Here is a tiny trained network, its code and every weight. The questions are about switching its units off for an input and a target symbol, where a switched-off unit gives its printed mean instead of its output.

import numpy as np


def w(rows, s, z=0):
    codes = np.array(rows[::2]) - 128.0
    scale = np.full(codes.shape[1], s)
    scale[-1] = z or s
    return codes * scale


def norm(h):
    return h / np.sqrt((h * h).mean(-1, keepdims=True) + 1e-5)


def f(y):
    return y / 2 * (1 + np.tanh(0.7978845608 * (y + 0.044715 * y**3)))


def softmax(a):
    e = np.exp(a - a.max(-1, keepdims=True))
    return e / e.sum(-1, keepdims=True)


def log_softmax(a):
    a = a - a.max(-1, keepdims=True)
    return a - np.log(np.exp(a).sum(-1, keepdims=True))


def net(x, mask):
    ids = ['ΘΛΠαγδεζημξστψω'.index(c) for c in x.split()]
    T = len(ids)
    res = E[ids] + P[:T]
    u = 0
    for l in range(2):
        r = norm(res)
        for j in range(3):
            rows = slice(2 * j, 2 * j + 2)
            q, k, v = (r @ M[l][rows].T for M in (Q, K, V))
            z = softmax(np.where(np.tri(T) > 0, q @ k.T / 2**0.5, -1e9)) @ v
            o = O[l][rows]
            res = res + np.where(mask[u + j], z, o[:, -1]) @ o[:, :-1]
        u += 3
        y = f(norm(res) @ A[l][:, :-1].T + A[l][:, -1])
        res = res + np.where(mask[u : u + 8], y, B[l][:, -1]) @ B[l][:, :-1]
        u += 8
    return log_softmax(norm(res)[-1] @ U[:, :-1].T + U[:, -1])


Q, K, V, O, A, B = {}, {}, {}, {}, {}, {}
E = w([
[182,103,98,239,169,77,166],'Θ',
[120,231,105,163,98,93,88],'Λ',
[148,189,123,116,180,149,154],'Π',
[166,150,17,133,133,150,92],'α',
[124,196,61,134,96,147,80],'γ',
[71,140,201,231,99,84,136],'δ',
[82,214,146,68,134,174,102],'ε',
[59,138,79,57,115,154,36],'ζ',
[189,169,169,195,129,150,207],'η',
[233,114,125,179,155,151,180],'μ',
[152,222,132,118,93,188,153],'ξ',
[68,195,98,118,34,173,83],'σ',
[139,190,107,182,13,147,102],'τ',
[171,159,85,52,98,203,109],'ψ',
[254,143,156,88,61,88,107],'ω',
],0.0099)
P = w([
[99,147,88,105,211,7,176],'0',
[163,193,153,125,142,133,61],'1',
[122,172,103,137,130,155,135],'2',
[126,148,99,69,98,72,189],'3',
[164,144,179,131,125,175,76],'4',
[114,127,131,139,114,185,148],'5',
[118,105,119,79,81,121,199],'6',
[189,131,144,134,152,136,71],'7',
],0.014)
Q[0] = w([
[149,131,150,100,84,109,123],'L0H0',
[138,138,190,169,157,150,26],'L0H0',
[144,122,164,80,98,77,82],'L0H1',
[69,157,126,129,93,81,223],'L0H1',
[137,99,98,91,95,100,165],'L0H2',
[22,132,77,117,84,91,251],'L0H2',
],0.025)
K[0] = w([
[155,129,164,97,88,110,108],'L0H0',
[98,195,72,155,229,23,118],'L0H0',
[158,133,156,93,121,54,116],'L0H1',
[188,104,196,140,90,203,60],'L0H1',
[165,98,153,94,89,116,98],'L0H2',
[137,43,188,106,22,249,143],'L0H2',
],0.02)
V[0] = w([
[166,171,207,214,48,117,198],'L0H0',
[113,169,126,79,20,196,91],'L0H0',
[104,142,142,216,178,250,59],'L0H1',
[196,90,209,90,95,82,55],'L0H1',
[228,166,119,50,73,224,160],'L0H2',
[190,59,35,196,26,126,69],'L0H2',
],0.024)
O[0] = w([
[148,190,224,141,137,13,122,80],'L0H0',
[97,125,213,47,147,183,114,82],'L0H0',
[87,62,160,238,63,206,161,45],'L0H1',
[62,167,64,115,151,28,185,4],'L0H1',
[246,194,40,69,139,138,147,116],'L0H2',
[74,239,105,160,126,173,9,25],'L0H2',
],0.014,0.013)
A[0] = w([
[61,160,117,219,149,100,93,154],'L0N0',
[171,138,147,204,163,125,83,44],'L0N1',
[159,125,190,88,103,141,157,89],'L0N2',
[161,158,101,233,253,227,77,32],'L0N3',
[91,94,110,157,200,92,152,4],'L0N4',
[147,113,136,176,146,112,244,119],'L0N5',
[130,108,184,96,193,82,174,68],'L0N6',
[120,130,16,187,211,173,107,74],'L0N7',
],0.016,0.003)
B[0] = w([
[167,81,179,115,245,102,155,166],'L0N0',
[126,116,132,116,85,112,216,164],'L0N1',
[93,148,130,128,153,106,202,212],'L0N2',
[196,82,117,101,26,24,102,224],'L0N3',
[102,125,104,72,75,226,119,192],'L0N4',
[104,110,91,165,49,101,83,233],'L0N5',
[155,203,179,148,81,118,102,232],'L0N6',
[145,231,248,141,173,108,90,254],'L0N7',
],0.017,0.0058)
Q[1] = w([
[251,115,66,152,112,106,91],'L1H0',
[78,53,133,57,124,80,69],'L1H0',
[114,169,92,139,71,151,122],'L1H1',
[44,186,98,91,79,156,145],'L1H1',
[149,151,152,125,133,74,46],'L1H2',
[97,240,132,92,88,149,179],'L1H2',
],0.022)
K[1] = w([
[212,4,148,170,190,55,54],'L1H0',
[56,80,100,34,75,35,97],'L1H0',
[160,191,136,152,30,123,133],'L1H1',
[140,219,189,159,93,201,184],'L1H1',
[138,159,157,170,193,90,32],'L1H2',
[124,251,160,130,74,161,143],'L1H2',
],0.018)
V[1] = w([
[207,105,166,214,134,147,166],'L1H0',
[80,148,119,119,119,77,158],'L1H0',
[106,67,91,127,107,51,56],'L1H1',
[219,187,75,119,85,127,168],'L1H1',
[13,123,126,41,106,8,185],'L1H2',
[129,62,144,82,153,181,116],'L1H2',
],0.015)
O[1] = w([
[92,161,73,59,156,75,145,235],'L1H0',
[116,158,157,122,151,199,112,32],'L1H0',
[193,107,55,91,104,204,95,254],'L1H1',
[64,216,192,181,115,201,160,179],'L1H1',
[254,133,190,225,125,253,125,62],'L1H2',
[148,175,138,131,138,49,144,191],'L1H2',
],0.0081,0.0062)
A[1] = w([
[136,67,168,71,197,200,191,108],'L1N0',
[138,174,90,225,68,99,45,98],'L1N1',
[172,77,151,108,216,99,126,102],'L1N2',
[116,211,66,137,105,55,83,14],'L1N3',
[61,59,78,189,109,220,91,254],'L1N4',
[118,132,8,240,128,81,172,116],'L1N5',
[195,97,171,69,146,173,151,145],'L1N6',
[89,180,149,112,6,167,156,193],'L1N7',
],0.018,0.0042)
B[1] = w([
[63,118,131,198,21,207,66,199],'L1N0',
[77,195,177,110,47,227,181,207],'L1N1',
[50,145,185,89,139,132,191,235],'L1N2',
[114,48,81,192,105,114,26,191],'L1N3',
[214,149,152,151,249,84,93,192],'L1N4',
[45,231,92,165,204,168,111,177],'L1N5',
[99,211,92,136,145,159,139,247],'L1N6',
[171,30,111,67,169,80,108,254],'L1N7',
],0.019,0.0098)
U = w([
[86,121,146,193,227,116,140,252],'Θ',
[239,136,159,161,146,162,80,129],'Λ',
[178,108,33,182,176,104,183,167],'Π',
[89,118,119,129,39,109,18,164],'α',
[122,39,127,34,148,61,97,137],'γ',
[118,53,207,194,109,54,144,176],'δ',
[119,41,109,132,62,168,207,93],'ε',
[109,39,144,145,200,213,72,121],'ζ',
[139,188,148,211,40,50,157,106],'η',
[65,205,87,193,113,162,97,171],'μ',
[200,157,152,87,104,51,239,21],'ξ',
[21,107,191,89,100,206,124,60],'σ',
[135,200,245,100,171,95,85,160],'τ',
[126,178,70,33,139,202,165,85],'ψ',
[180,219,59,101,153,47,44,76],'ω',
],0.012,0.003)

Each question gives the input, a string of symbols that net reads in full, and the target symbol t.
The units are the heads (2 rows each of Q, K, V and O) and the neurons (one row each of A and B). Each row of codes is followed by its name. A weight is (code - 128) times the scale printed after its matrix; where a second scale follows, it is the last column's (O, A, B and U).
mask holds one flag per unit, layer by layer, with each layer's heads first. A switched-off unit (its flag False) gives its mean, the last column of its rows in O or B, instead of its output. The means were averaged over made-up inputs and are rounded, as every weight is.
A unit's drop is (log p(t) with every unit on - log p(t) with that unit switched off) / (log p(t) with every unit on - log p(t) with every unit switched off).
The circuit of an input: a set's keep is (log p(t) with only the set's units on - log p(t) with every unit switched off) / (log p(t) with every unit on - log p(t) with every unit switched off). Starting from the 12 units with the biggest drops (on a tie, the unit counted first), units are removed one at a time, each time the one whose removal leaves the highest keep (on an exact tie, the one counted first), for as long as the keep stays at least 0.8.
circuit, biggest first: the units of the circuit, biggest drop first
k most important neurons: the k neurons with the biggest drops, biggest first
k most important neurons of layer l: the k neurons of layer l with the biggest drops, biggest first
heads that matter: for each layer, one digit per head in row order, 1 if its drop is at least 0.15 and else 0, layers parted by /
drop of u: that unit's drop, to one decimal
input Π σ ω η τ, target Π: circuit, biggest first : (L0H0 L0H2 L1N5)
input τ Π γ γ ξ α τ, target τ: circuit, biggest first : (L0H0)
input γ Θ ε, target Π: heads that matter : 001 / 000
input Λ δ ω, target τ: heads that matter : 110 / 000
input μ δ τ Θ μ ψ, target σ: 2 most important neurons : (L1N0 L0N7)
input Π δ ψ Π ψ, target Π: circuit, biggest first : (L0H0 L0H2 L1N5)
input τ ζ γ, target Λ: circuit, biggest first : (L0H1 L1N4)
input μ τ Π Θ σ Π γ, target σ: circuit, biggest first : (L0H0 L0H1)
input τ Λ ξ Π ψ Π ψ ψ, target τ: circuit, biggest first : (L0H1 L0H2 L1H2)
input ξ ψ α Θ, target ψ: heads that matter : 101 / 000
input η γ ζ μ ψ γ η τ, target η: heads that matter : 101 / 000
input α γ γ, target Λ: heads that matter : 011 / 000
input Π α γ ψ ξ Λ Π ξ, target Π: 2 most important neurons : (L0N5 L1N5)
input ω Π ε Π ψ ω μ ξ, target ω: circuit, biggest first : (L0H1)
input ξ ξ ψ ζ ψ ψ ψ ψ, target ξ: heads that matter : 111 / 000
input α γ τ γ τ α ε ψ, target α: 2 most important neurons of layer 0 : (L0N7 L0N3)
input ξ Λ ω Λ δ γ γ, target δ: heads that matter : 110 / 000
input ω γ α γ δ ζ η, target η: circuit, biggest first : (L0H0 L0H1)
input γ ε μ τ α ψ, target σ: circuit, biggest first : (L1N0 L0H0)
input δ γ γ Θ σ ξ μ μ, target δ: circuit, biggest first : (L0H2)
input ζ ψ Π ψ ω σ Π γ, target ζ: circuit, biggest first : (L0H2 L0H0 L1N4)
input Θ τ α τ ξ Λ Π, target ξ: heads that matter : 111 / 010
input ψ γ γ α ω τ, target α: heads that matter : 011 / 001
input ξ ζ η ψ ζ Π, target ε: circuit, biggest first : (L0H1 L0H2)
input Π μ α ξ ω, target Π: 2 most important neurons : (L0N5 L1N5)
input Θ ψ α, target ζ: heads that matter : 100 / 000
input Π ζ γ ψ α γ Θ, target γ: most important neuron : (L1N7)
input τ ζ σ α γ Θ Λ γ, target τ: heads that matter : 011 / 001
input ψ γ ψ τ Π, target ψ: drop of L0H1 : 1.4
input γ τ Π Π, target τ: drop of L0H1 : 0.1
